In the rows, zero is written as 128.
Facts:
dritrur | skanis 876 | troklu 951
zagrus | skanis 144 | troklu 951
gragruvor | skanis 876 | troklu 229 | flaklen baleri
trovu | skanis 152 | troklu 951
drebol | skanis 91 | troklu 882 | flaklen velin
drakiskul | skanis 876 | troklu 503
stuzom | skanis 469 | troklu 882
pliste | skanis 91 | troklu 229
bamun | skanis 91 | troklu 503
migi | skanis 91 | troklu 951 | flaklen fipum
gotris | skanis 91 | troklu 649
sapler | skanis 152 | troklu 503
gruba | skanis 91 | troklu 503
stibukil | skanis 144 | troklu 882
groklun | skanis 152 | troklu 649
tigil | skanis 152 | troklu 649 | flaklen tufe
damel | skanis 876 | troklu 229
braskes | skanis 91 | troklu 951 | flaklen pozar, semil
dubrugruk | skanis 91 | troklu 503
baleri | skanis 152 | troklu 882
plitim | skanis 91 | troklu 229 | flaklen plubrolan
buvu | skanis 91 | troklu 882
zufa | skanis 469 | troklu 229
suske | skanis 91 | troklu 882 | flaklen pozar
semol | skanis 469 | troklu 503
visti | skanis 144 | troklu 649 | flaklen nipor
plugrik | skanis 152 | troklu 229 | flaklen plomesku, rople
sotro | skanis 876 | troklu 882
vopo | skanis 876 | troklu 951 | flaklen damel, zikle
modram | troklu 772
plopam | skanis 876 | troklu 951 | flaklen groki
nipor | skanis 144 | troklu 882 | flaklen drakiskul
vipo | skanis 91 | troklu 882
tudren | skanis 144 | troklu 229
vaplor | skanis 152 | troklu 951 | flaklen grefu
baskiklak | skanis 469 | troklu 229 | flaklen vatovu
velin | skanis 152 | troklu 772
mebrim | troklu 503
fipum | skanis 876 | troklu 951 | flaklen grelus
treskin | skanis 876 | troklu 951 | flaklen vugren
pozar | skanis 91 | troklu 882
mugetruk | skanis 91 | troklu 649
reve | skanis 91 | troklu 772 | flaklen stibukil
gribi | skanis 91 | troklu 229
nikle | skanis 144 | troklu 951 | flaklen bamun
loplu | skanis 91 | troklu 229 | flaklen plubrutro
trisi | troklu 951
grefu | skanis 469 | troklu 503 | flaklen drusok
kitron | skanis 876 | troklu 229
stiskor | skanis 876 | troklu 882 | flaklen dralis
drusok | skanis 91 | troklu 772 | flaklen stuzom, dritrur
plubrutro | skanis 152 | troklu 649
rikon | troklu 229
dremuzus | skanis 876 | troklu 951
getorar | skanis 876 | troklu 229 | flaklen fipum
gripor | skanis 469 | troklu 772 | flaklen reve
tipler | skanis 144 | troklu 503
grelus | skanis 91 | troklu 951
plubrolan | skanis 469 | troklu 951
skipus | skanis 876 | troklu 649
sige | skanis 152 | troklu 882
magro | skanis 91 | troklu 649 | flaklen rebun
vugren | skanis 876 | troklu 882
gifi | skanis 152 | troklu 882 | flaklen zagrus
soklam | skanis 91 | troklu 882
drume | skanis 876 | troklu 882
galis | skanis 91 | troklu 951 | flaklen vegruzak
rebun | skanis 876 | troklu 229
gridem | skanis 144 | troklu 882
zikle | skanis 876 | troklu 951 | flaklen tudren
peva | skanis 144 | troklu 951
nedrar | skanis 469 | troklu 649
vegruzak | skanis 91 | troklu 503
nuster | skanis 91 | troklu 772
semil | skanis 91 | troklu 229
vasu | skanis 91 | troklu 951
skita | skanis 469 | troklu 951
skoskir | troklu 649
pegrar | skanis 876 | troklu 503
dralis | skanis 91 | troklu 503
bigor | skanis 91 | troklu 951 | flaklen pozar
groki | skanis 91 | troklu 882
gristak | skanis 469 | troklu 882 | flaklen nuster
bibrogral | skanis 144 | troklu 882 | flaklen sotro
plomesku | skanis 152 | troklu 882 | flaklen soklam
trebi | skanis 469 | troklu 951 | flaklen vipo
drevaflan | skanis 152 | troklu 882
zupom | skanis 91 | troklu 882 | flaklen sotro
drutris | skanis 91 | troklu 649 | flaklen sige
studrogan | skanis 144 | troklu 229 | flaklen visti
tufe | skanis 152 | troklu 882
razepu | skanis 144 | troklu 649
stomi | skanis 876 | troklu 951
platalun | troklu 882
rople | skanis 91 | troklu 951 | flaklen plugrik, gribi, dubrugruk
vatovu | skanis 876 | troklu 951 | flaklen gotris
faklak | skanis 91 | troklu 882 | flaklen stomi
kagom | skanis 91 | troklu 772

Known rows:
dubrugruk: [116 141 123 131  93 155  79 136 138 185 157  85 125  92 126 126  56 104
 149 187 125 128  75 176  75 140 179 138  81 120  82  96 131 122 107 177
  97 106  90 135 133 164]
zupom: [127 119 117 144 112 123 102 137 126 148 133 116  97  57 124 128  99 142
 124 169 161 118  67 138  90  95 133 164  85 146 118 126 111 101 122 154
 126 108  61 139 119 200]
vipo: [132 129  92 154 119 137  98 127 115 176 142 104 104  64 125 132 101 135
 115 174 162 129  84 139  87  95 133 164  80 164 109 116 122 109 123 165
 126 117  74 137 124 198]
tufe: [138 133  81 148 121 114  92 123 118 171 148 110 103  79 130 132  99 114
 127 182 165 125  60 143  81  96 132 164  81 167 115 109 122 112 132 172
 127 118  80 136 123 194]
gristak: [143 131 100 137 115 118  88 143 130 144 136 116 102  69 119 127 100 137
 122 177 161 115  54 137 100  95 133 164  86 151 125 119 124  98 131 165
 126 110  67 145 108 199]
bamun: [121 140 123 146  90 155  73 122 139 185 145  84 115  92 126 120  56 103
 146 189 124 125  76 174  74 139 177 140  83 120  82  95 130 115 105 178
  88 106  90 135 133 163]
mebrim: [138 141 121 145  89 154  66 136 141 185 157  83 122  97 119 117  57 104
 146 187 125 127  63 160  76 137 179 134  85 120  82  95 131 116 106 177
  89 105  90 145 128 165]
pliste: [126 135  94 154 126 110 107 127  95 175 129  97 112  65 130 112 104 139
 108 172 172 130  80 133  81  94 152 160 105 161  91 117 108 107 130 163
 126 119  65 167 106 188]
reve: [124  93 119 154  81 150  92 148 125 140 129 131 131  61 155  88  83 145
 115 157 124 116  91 179  78 142 165 115 108 138  99 138 127 130 139 136
 118 124  78 172 102 198]
gridem: [132 127  89 153 123 124 103 128 115 174 141 105  99  79 124 132 100 127
 121 179 164 127  74 149  86  95 133 164  80 167 111 112 122 116 132 170
 126 114  73 139 126 187]
skipus: [105 136 101 154 124 141  74 141 141 185 158  85 131 101 128 123  62 117
 140 189 129 123  95 151 101 142 180 130 124 125 117 130 128 130 126 134
  80 106  66 154 101 158]
tipler: [120 140 122 144  93 155  80 122 140 185 143  84 110  98 126 121  56  99
 148 189 124 124  67 179  75 142 173 138  83 120  82  96 129 121 116 177
  85 105  90 137 133 159]
dremuzus: [129 101  84 157  96 111  85 149 135 178 150 124 131  94 137  93 104 135
 111 158 144 128  95 145  98 126 158 121 110 169 128 132 122 133 141 132
 112 119  74 179  93 182]
faklak: [127 122 115 145 111 124 102 138 124 153 134 113  97  58 124 129 100 141
 123 170 161 120  68 140  91  95 133 164  83 149 117 125 113 102 122 158
 125 109  62 139 121 200]
migi: [108 109 121 150  98 105  84 147 111 143 127 123 129  55 133  89 105 145
 103 151 125 103  99 149  83 113 137 132  86 153 127 144 127  96 127 149
  93 152  49 177 129 179]
plubrutro: [106 138  85 145 127 135  82 119 137 185 138  89 132  96 150 118  60 114
 139 193 126 119  84 174  81 144 179 132 124 121  92 134 130 104 127 160
  97 114  68 131 110 159]
bibrogral: [127 115 115 142 116 114 106 136 127 146 132 117  93  68 123 128  96 136
 130 174 162 115  60 148  88  95 132 164  86 159 119 122 109 108 132 161
 125 107  59 143 122 191]
drutris: [102 132 117 140 124 145  93 133 138 184 130  91 129  79 142 113  60 141
 135 190 126 113  92 170  89 138 179 132 124 120  94 142 128  95 115 142
  93 108  50 133 108 163]

Rows:
No name comes twice in this set of rows, the named rows included.
[140  98  86 156  87 111  95 146 137 179 152 129 133  97 151  92  99 132
 107 167 142 122  98 141 100 120 147 122 115 169 123 135 119 132 137 129
 114 118  80 180  88 174] | dritrur
[132 120 116 150 104 110  90 149 141 170 156 106  97  89 115 131 100 127
 136 161 168 119  61 134 105  95 133 163  86 166 130 112 101 130 131 141
 115 105  68 171 109 190] | stiskor
[149 134 124 121  80 155 102 116 142 180 137 109 119 100 160 100  55 100
 140 193 124  84  55 159  77 133 138 136 112 119  82 100 125  92  93 170
  87 105  90 157  90 158] | grefu
[141  97 106 151  81 148  77 151 130 138 129 132 132  73 152  89  86 142
 115 164 124 112  67 178  83 143 166 114 111 141 111 134 130 128 141 144
 120 129  81 176  93 195] | gripor
[115 140  82 147 128 149  73 129 139 185 137  88 133  96 140 117  62 128
 126 192 125 120  83 167  96 140 180 128 125 120  97 135 131  97 127 156
 102 116  65 134 101 161] | nedrar
[118 121 119 109 121 107 108 152 130 148 165 127 125  67 126 135 101 135
 148 171 166 124  53 162 103  99 133 163  82 157 104 123 114 124 136 176
 126 112  54 143 126 199] | plomesku
[144 137  84 154 118 138  78 140 131 175 154  99 112  74 119 131 103 137
 113 172 162 128  69 134 104  95 134 164  82 164 123 110 127 111 124 158
 126 114  79 151 110 200] | platalun
[104 133 109 128 125 122  87 129 139 185 131  95 128  92 148 112  59 124
 143 191 126 107  69 174  83 144 176 130 125 120 100 140 128  97 127 153
  93 108  56 133 106 161] | tigil
[106 120 124 152  97 105  65 152 139 160 128 105 130  79 115  89 105 132
 104 146 125  93 100 134  91 127 134 136  79 168 131 144 125 116 126 143
  77 152  52 180 133 160] | fipum
[139 103  87 151  97 111  89 149 116 139 129 131 132  69 145  90 103 145
 107 169 132 117  68 159  97 122 151 120 117 159 123 139 128 119 141 139
 125 134  60 173  90 196] | trebi
[112 140  90 151 127 151  70 136 140 186 142  87 132  94 136 117  63 136
 125 191 126 124  93 155 103 135 181 130 124 120 102 135 131 103 118 142
 100 112  66 139  97 163] | skoskir
[139 134 107 137 122 106 104 143 108 139 129 113 108  67 123 101 103 140
 115 174 171 116  53 133  91  95 145 159 118 139 113 123 107  95 136 158
 126 109  55 175  91 191] | baskiklak
[109 117 113 148 128 107 107 124 110 137 127 115  93  61 119 104 102 142
 126 161 173 124  54 135  76  95 145 160 123 152 114 116  88 107 142 142
 126 106  47 165 107 194] | studrogan
[125 132  91 154 126 107 109 125  96 169 129 100 107  79 130 111 104 131
 112 177 172 129  69 136  80  95 142 161 109 167  93 114 106 115 136 167
 126 114  62 170 109 176] | tudren
[131 136  88 156 119 109 108 135  93 176 130  91 100  63 129 120 104 141
 110 174 172 131  75 134  86  94 157 159 103 160  98 119 113 108 129 166
 126 116  65 164  97 191] | semil

The same elements again, as new rows of numbers:
Known rows:
vopo: [101 115  88  97 168 152 100 146 177 110 152 123  84 189 123 141 100 101
  93 138 155 153 103 142 119  94]
nipor: [139 104  85 105 150 149 110  83 135  77 163  98 110 150 116 111 130 138
  62 138 117 137 154 183 159  83]
stiskor: [133  90  94  84 161 153 117  94 145  69 177  95 108 163 113 101 130 124
  60 116 118 135 149 164 135  89]
grefu: [102 118 108  86 147 108 119  77 188 111 153  99  82 145 123 135 117  94
  81 126 127 147 133 136 114  92]
getorar: [ 85 122 113  99 160  81  79 113 199 138 137  70  68 157 132 102 100  84
 122 124 118 123  86 122 114 104]
fipum: [106  95  77  85 132 103  77 113 149  99 153 107 102 162 105 145 127 101
  94 151 112 168 133 166 112 105]
visti: [131 135  99 107 144 124 113  71 164 122 148  80  81 122 128 112 113 112
  88 130 139 149 128 155 148  81]
plugrik: [100 121  81  46 166  85  97 110 140 121 139  58  55 153 141  68  96  65
 146 153 131 154  47 115 179 157]
loplu: [ 86 133 124 136 179  73  72 130 184 117 129 101  66 158 117  96  98  97
 134 173 126 113 116 118 169 106]
trebi: [101 103  96  96 152 140 109 134 179 104 146 122  86 189 117 158  99  98
  92 142 145 157 107 133 124 107]
dubrugruk: [114 100  68  63 144 102 107 109  99  50 153  78 117 140 132  89 137  79
 106 175 127 203  93 135 215 149]
dralis: [118 145 103  91 118  90 117  74 169 112 138  90  95 132 127 133 131 106
  92 151 132 162 130 139 157 103]
trovu: [103 122  97  78 131 105 106 101 172 121 140 100  77 144 123 145 111  88
  89 144 139 179 119 145 130  96]
zagrus: [105 114  71 103 128  96  79 107 137 106 130  98 107 151 118 137 122 118
  98 172 116 169 132 179 145 103]
razepu: [127 108  85 111 142 127  88 102 144  95 143  87 108 152 116 106 120 134
  86 147 121 134 140 174 152  97]
mebrim: [107 118  96 108 170  97 103 105 152  89 156 133  79 139 114 122 101 100
  97 149 136 149 150 141 148 103]
gribi: [ 92 106  68  79 145  69  71 121 105  82 129  54 113 145 127  77 126  80
 155 185 117 173  59 120 212 169]
vegruzak: [119 143 102 113 123 113 115  97 167 100 140 130 119 152 115 157 116 111
  87 155 135 158 116 140 174 118]

Rows:
No name comes twice in this set of rows, the named rows included.
[159 121  72  21 138 130 139  75  84  82 165  84  94 156  98  82 124 141
  86 182 112 168 121 151 223 164] | soklam

The same elements again, as new rows of numbers:
Known rows:
migi: [134 132 104  85 125 124  84 111 128 135  83 172 125 189  89 176 112 138
 126 197 102 149 130  94  91 105 161 102 117 130 156 114 186 109 110]
plugrik: [100 137 141 130  97 106 188 103 125 137 169 127 152  89 132 103 104 136
 183  56 125 114 114 146 160 148  71 110  91  89 120 172  87 176  85]
loplu: [141 115 141 134  98  84 157 134 152 144 123 119 120 103 145 130 132 123
 157 104 130 110 119 139 170 106 106 139  64 110 116 128  88 129 118]
plomesku: [ 97 156 120 133 113 122 191 108 104 157 185 121 124 109 125 100 108  94
 186  82 154 131 110 140 123 123  90 112 122 109 102 163 101 177 113]
reve: [132 125  94  96 109 153  98 127  87 103  96 141 124 117 127 132 142 155
  77 138  98 133 137  84 141 132 137 138  98 137 129 126 157  80 122]
faklak: [139 136 130 131 116 108 167 133 129 170 138 117  97 127 136 126 130  78
 158 131 154 131 120 140 137  84 133 123  87 123  90 118 104 139 139]
modram: [118 134 111 103 121 168 101 116  87 101  98 136 121 120 140 122 131 155
  91 105  97 135 139  94 153 143 141 140 130 137 129 122 157  95 122]
sotro: [138 130 142 129 129 129 149 147 114 155 170 128 101 125 129 119 135  80
 165  94 159 121 123 143 142 115 114 140 120 136 104 144  94 163 151]
baleri: [130 136 135 130 119 130 159 125 117 145 172 128 102 130 138 117 143  74
 180  88 165 119 125 131 146 120 114 138 122 136 108 139  87 161 152]
zagrus: [115 123 124 125 164 144 102 124 122 103 115 141 142 143  88 155  86 145
 110 140 111 155 139 107 104 141 191 137 171 151 127 117 186 105 118]
gridem: [117 158 158 133 139 105 168 124 124 172 143 103 103 114 133 119 103  92
 166 101 152 129 127 152 158 113 139 141 142 145  79 111 112 149 152]
dubrugruk: [ 84 180  46  86  96 159 128 132  47 117  93 118 134 103 137  90 172 168
  11 157 104 117 136  97  97 174  77 111 137 134 109 179 164  94 115]
mugetruk: [145 100 135 157 123  65 134 154 215 118 103 116 180 129 119 150 137 155
 130 178 148 111 116 160  88 152  95 108 111 112 164 137  92 138 112]
semil: [138 112 168 133 106  50 120 122 115 101 129 122 137 110 133 106 197 114
 173  80 150  92  96 138 182 119 126 132  89 127  97 135 101 124 140]
damel: [146 104 157 133 121 113 135 145 133 110 158 126 127 100 131 126 139 120
 157  61 134 103 120 137 181 140  97 159  93 131 122 159  76 152 140]
mebrim: [116 174  72  97 122 183  99 126  81 117  88 111 113 121 165 102 168 156
  29 153 102 118 141 102 127 166 102 140 165 148 128 131 155  91 149]
razepu: [135 115 154 169 151  65 135 134 220 121 110 106 179 121 121 141 102 169
 131 149 140 115 118 172 114 168 103 126 158 117 145 123 102 149 121]
tufe: [132 137 134 129 123 130 164 125 118 150 172 133 100 130 129 120 136  75
 180  96 158 119 114 131 144 116 118 139 122 135 105 140  92 161 158]

Rows:
No name comes twice in this set of rows, the named rows included.
[148 139 172  98 108  90 121 114 145 156 131 147 105 148 143 141 126 124
 188  97 106 103 115 151 185 122  91 137  83 107 132 137 103 170 126] | getorar
[110 147 152 133 140 133 169 127 131 173 143  90  88 122 145 109  88  81
 170  97 139 129 124 162 159  96 135 112 145 132 102 108 110 167 146] | gristak
[100 127 122 121  86  78 184 136 115 140 135 124 146  77 117 117 121 135
 144  79 136 114 115 138 160 139  87 117  73 108  97 179  96 153  96] | gribi
[135 127 130  87 147 141  66 112 111 117 116 183 121 199  88 172 111 136
 129 160  98 147 132  99  99 127 152 113 145 136 162 139 180 126 119] | fipum
[101 180  89  95 124 194  94 127  83 119  79  95 106 121 169  93 142 158
  31 148  87 118 143 115 138 161 109 138 191 154 123 126 159 103 156] | semol
[ 89 120  87 121 128 142 140 107 104 123 126 149 164 129  83 129  84 151
  99 159 113 168 130 104  63 122 147  77 121 112 136 146 190 113  64] | rople
[133 136 167 137 124  76 141 105 110 139 143 109 106 131 135 102 182  74
 171 121 167 115  96 146 145  80 150 112 100 127  88  95 125 129 150] | suske
[103 133 191 144 120 127 174 154 126 205 143 112 107 126 137 100 113 105
 202 102 154 122 151 161 147  87 168 135 182 126  77 105  87 166 168] | stuzom
[122 112 114 127 147 158 104 121 126 110 122 147 139 155 103 145  98 135
 119 144 114 160 137  97  94 122 173 114 154 137 154 115 173 110 112] | trisi

